Here is a tiny trained network, its code and every weight. The questions are about switching its units off for an input and a class, where a switched-off unit gives its printed mean instead of its output.

import numpy as np


def w(rows, s, z=0):
    codes = np.array(rows[::2]) - 128.0
    scale = np.full(codes.shape[1], s)
    scale[-1] = z or s
    return codes * scale


def f(y):
    return np.maximum(y, 0)


def log_softmax(a):
    a = a - a.max(-1, keepdims=True)
    return a - np.log(np.exp(a).sum(-1, keepdims=True))


def net(x, mask):
    res = np.array(x, float).reshape(1, 7) / 4 @ E
    y = f(res @ A[0][:, :-1].T + A[0][:, -1])
    res = res + np.where(mask, y, B[0][:, -1]) @ B[0][:, :-1]
    return log_softmax(res[-1] @ U[:, :-1].T + U[:, -1])


A, B = {}, {}
E = w([
[96,60,228,200,125,169,9,74,82,92,106],'x0',
[117,95,116,111,79,155,81,134,156,199,182],'x1',
[159,105,135,169,155,127,182,117,32,140,158],'x2',
[119,167,62,140,109,43,84,45,110,162,87],'x3',
[209,107,198,150,69,74,91,135,158,93,117],'x4',
[188,158,117,124,98,116,211,116,107,126,115],'x5',
[86,72,141,175,107,173,95,162,93,186,123],'x6',
],0.014)
A[0] = w([
[130,143,87,83,136,203,201,149,59,184,161,10],'neuron 1',
[158,183,57,122,145,125,196,129,169,115,132,70],'neuron 2',
[82,142,32,75,128,90,85,149,142,226,154,107],'neuron 3',
[69,45,158,212,114,157,71,113,112,114,135,170],'neuron 4',
[118,182,54,179,107,86,105,10,80,164,53,144],'neuron 5',
[67,181,144,165,189,59,135,95,79,111,78,234],'neuron 6',
[221,131,167,189,63,69,152,103,89,126,98,163],'neuron 7',
[171,127,169,94,104,93,33,66,177,57,70,135],'neuron 8',
[191,112,121,154,138,55,168,100,61,124,168,3],'neuron 9',
],0.011,0.004)
B[0] = w([
[156,191,160,47,65,155,37,165,170,128,57,219],'neuron 1',
[156,115,169,185,137,152,42,16,115,161,138,232],'neuron 2',
[161,100,22,93,52,93,176,52,182,240,165,230],'neuron 3',
[110,47,160,184,128,103,93,133,30,184,84,253],'neuron 4',
[205,215,255,102,147,45,140,165,104,36,23,245],'neuron 5',
[147,152,254,90,139,155,150,117,106,85,60,211],'neuron 6',
[195,18,51,192,67,92,81,66,149,190,201,212],'neuron 7',
[119,194,140,52,46,54,116,138,185,198,144,234],'neuron 8',
[162,178,67,136,102,83,187,33,99,139,54,189],'neuron 9',
],0.0095,0.021)
U = w([
[159,90,111,172,158,109,189,119,80,141,120,127],'0',
[102,115,190,158,171,155,65,153,82,121,114,163],'1',
[35,176,4,204,174,53,182,160,67,92,181,7],'2',
[162,209,122,76,124,94,169,145,168,123,124,147],'3',
[115,67,113,141,109,129,85,122,137,178,163,122],'4',
],0.016,0.018)

Each question gives the input, the list of numbers given to net, and the class t.
The units are the neurons (one row each of A and B). Each row of codes is followed by its name. A weight is (code - 128) times the scale printed after its matrix; where a second scale follows, it is the last column's (A, B and U).
mask holds one flag per neuron, in row order. A switched-off neuron (its flag False) gives its mean, the last column of its row in B, instead of its output. The means were averaged over made-up inputs and are rounded, as every weight is.
A unit's drop is (log p(t) with every unit on - log p(t) with that unit switched off) / (log p(t) with every unit on - log p(t) with every unit switched off).
The circuit of an input: a set's keep is (log p(t) with only the set's units on - log p(t) with every unit switched off) / (log p(t) with every unit on - log p(t) with every unit switched off). Starting from all 9 units, units are removed one at a time, each time the one whose removal leaves the highest keep (on an exact tie, the one counted first), for as long as the keep stays at least 0.8.
circuit, biggest first: the units of the circuit, biggest drop first
unit that matters most: the unit with the biggest drop
top k neurons: the k neurons with the biggest drops, biggest first
drop of u: that unit's drop, to one decimal
input [1,-5,6,-1,-2,-3,-2], class 1: circuit, biggest first -> [neuron 3]
input [-1,-7,-5,-6,-3,7,-6], class 1: circuit, biggest first -> [neuron 2; neuron 3]
input [8,4,0,7,4,-4,-6], class 3: top 3 neurons -> [neuron 8; neuron 5; neuron 2]
input [3,4,-3,5,-7,-1,3], class 0: top 2 neurons -> [neuron 3; neuron 5]
input [-7,-5,-7,1,-7,-7,6], class 4: top 2 neurons -> [neuron 5; neuron 3]
input [-6,4,-7,-4,-3,-1,-1], class 4: top 2 neurons -> [neuron 5; neuron 2]
input [-6,-7,2,-8,8,-3,8], class 0: top 4 neurons -> [neuron 8; neuron 1; neuron 2; neuron 3]
input [-6,-6,-6,-4,8,7,-2], class 4: top 3 neurons -> [neuron 7; neuron 2; neuron 5]
input [5,7,3,5,0,-3,0], class 1: top 2 neurons -> [neuron 5; neuron 7]
input [4,4,-6,-8,2,1,1], class 1: top 4 neurons -> [neuron 3; neuron 7; neuron 4; neuron 9]
input [4,-5,-4,2,-7,7,4], class 1: top 2 neurons -> [neuron 3; neuron 8]
input [-2,8,3,-3,7,6,0], class 4: top 2 neurons -> [neuron 7; neuron 5]
input [7,6,-5,3,-7,1,-4], class 3: drop of neuron 5 -> 0.9
input [-3,-5,0,-4,7,3,-3], class 4: unit that matters most -> neuron 7
input [7,3,8,6,0,1,-5], class 0: drop of neuron 9 -> 1.7
input [-8,4,4,3,5,-6,0], class 4: drop of neuron 5 -> 0.9
